Below are the code and all the weights of a small trained network. Each question names an input and a class and asks about switching units off, where a switched-off unit gives its printed mean instead of its output.

import numpy as np


def w(rows, s, z=0):
    codes = np.array(rows[::2]) - 128.0
    scale = np.full(codes.shape[1], s)
    scale[-1] = z or s
    return codes * scale


def f(y):
    return y / 2 * (1 + np.tanh(0.7978845608 * (y + 0.044715 * y**3)))


def log_softmax(a):
    a = a - a.max(-1, keepdims=True)
    return a - np.log(np.exp(a).sum(-1, keepdims=True))


def net(x, mask):
    res = np.array(x, float).reshape(1, 3) / 4 @ E
    y = f(res @ A[0][:, :-1].T + A[0][:, -1])
    res = res + np.where(mask, y, B[0][:, -1]) @ B[0][:, :-1]
    return log_softmax(res[-1] @ U[:, :-1].T + U[:, -1])


A, B = {}, {}
E = w([
[254,154,56,146],'x0',
[82,112,36,212],'x1',
[144,19,73,64],'x2',
],0.0098)
A[0] = w([
[87,92,142,89,255],'n0',
[162,26,108,59,130],'n1',
[104,128,81,190,107],'n2',
[134,159,160,194,163],'n3',
[116,186,163,181,115],'n4',
[59,150,147,185,211],'n5',
[185,152,90,114,122],'n6',
[153,149,164,77,133],'n7',
[193,122,144,140,123],'n8',
[206,130,98,134,92],'n9',
[141,177,169,97,146],'n10',
[137,212,161,141,59],'n11',
[86,108,149,128,82],'n12',
[176,96,194,121,130],'n13',
[251,105,63,184,113],'n14',
[116,134,179,48,164],'n15',
[202,145,182,73,113],'n16',
],0.014,0.0024)
B[0] = w([
[125,194,157,254,182],'n0',
[245,49,190,197,218],'n1',
[154,64,40,14,178],'n2',
[207,23,96,160,178],'n3',
[208,132,137,230,191],'n4',
[148,147,94,174,199],'n5',
[125,215,184,225,180],'n6',
[154,88,12,134,169],'n7',
[86,202,119,137,161],'n8',
[45,153,190,244,189],'n9',
[200,80,69,129,176],'n10',
[183,74,203,148,190],'n11',
[63,218,168,162,156],'n12',
[78,112,78,160,163],'n13',
[98,174,126,166,248],'n14',
[116,195,47,199,189],'n15',
[66,115,45,130,194],'n16',
],0.0066,0.013)
U = w([
[188,60,159,145,107],'0',
[93,106,3,125,127],'1',
[61,171,154,157,124],'2',
[138,126,120,116,246],'3',
[102,134,167,40,35],'4',
[117,131,164,50,11],'5',
[118,115,181,63,3],'6',
],0.018,0.0053)

Each question gives the input, the list of numbers given to net, and the class t.
The units are the neurons (one row each of A and B). Each row of codes is followed by its name. A weight is (code - 128) times the scale printed after its matrix; where a second scale follows, it is the last column's (A, B and U).
mask holds one flag per neuron, in row order. A switched-off neuron (its flag False) gives its mean, the last column of its row in B, instead of its output. The means were averaged over made-up inputs and are rounded, as every weight is.
A unit's drop is (log p(t) with every unit on - log p(t) with that unit switched off) / (log p(t) with every unit on - log p(t) with every unit switched off).
The circuit of an input: a set's keep is (log p(t) with only the set's units on - log p(t) with every unit switched off) / (log p(t) with every unit on - log p(t) with every unit switched off). Starting from the 12 units with the biggest drops (on a tie, the unit counted first), units are removed one at a time, each time the one whose removal leaves the highest keep (on an exact tie, the one counted first), for as long as the keep stays at least 0.8.
circuit, biggest first: the units of the circuit, biggest drop first
most important unit: the unit with the biggest drop
k most important neurons: the k neurons with the biggest drops, biggest first
drop of u: that unit's drop, to one decimal
input [-4,3,2], class 2: most important unit	n7
input [1,-6,-4], class 1: circuit, biggest first	n16, n7
input [8,-6,5], class 2: circuit, biggest first	n9, n14
input [-2,5,-5], class 0: circuit, biggest first	n4, n3
input [1,8,-8], class 0: circuit, biggest first	n4, n3
input [-6,4,6], class 0: 2 most important neurons	n1, n14
input [-7,-4,5], class 2: 2 most important neurons	n0, n15
input [3,3,1], class 3: 3 most important neurons	n16, n15, n7
input [6,-3,-4], class 2: circuit, biggest first	n1, n9
input [7,6,2], class 2: 3 most important neurons	n9, n6, n14
input [0,8,-7], class 1: 4 most important neurons	n1, n2, n5, n6
input [-7,5,4], class 2: 2 most important neurons	n0, n12
input [-1,1,-2], class 3: 3 most important neurons	n1, n9, n11
input [-5,-5,0], class 1: most important neuron	n7
input [1,-8,5], class 1: 2 most important neurons	n16, n15
input [7,6,0], class 2: 3 most important neurons	n9, n6, n14
input [4,-5,-1], class 1: drop of n16	0.2
input [-3,4,6], class 0: drop of n1	0.3
input [-2,-2,-4], class 0: drop of n11	0.1
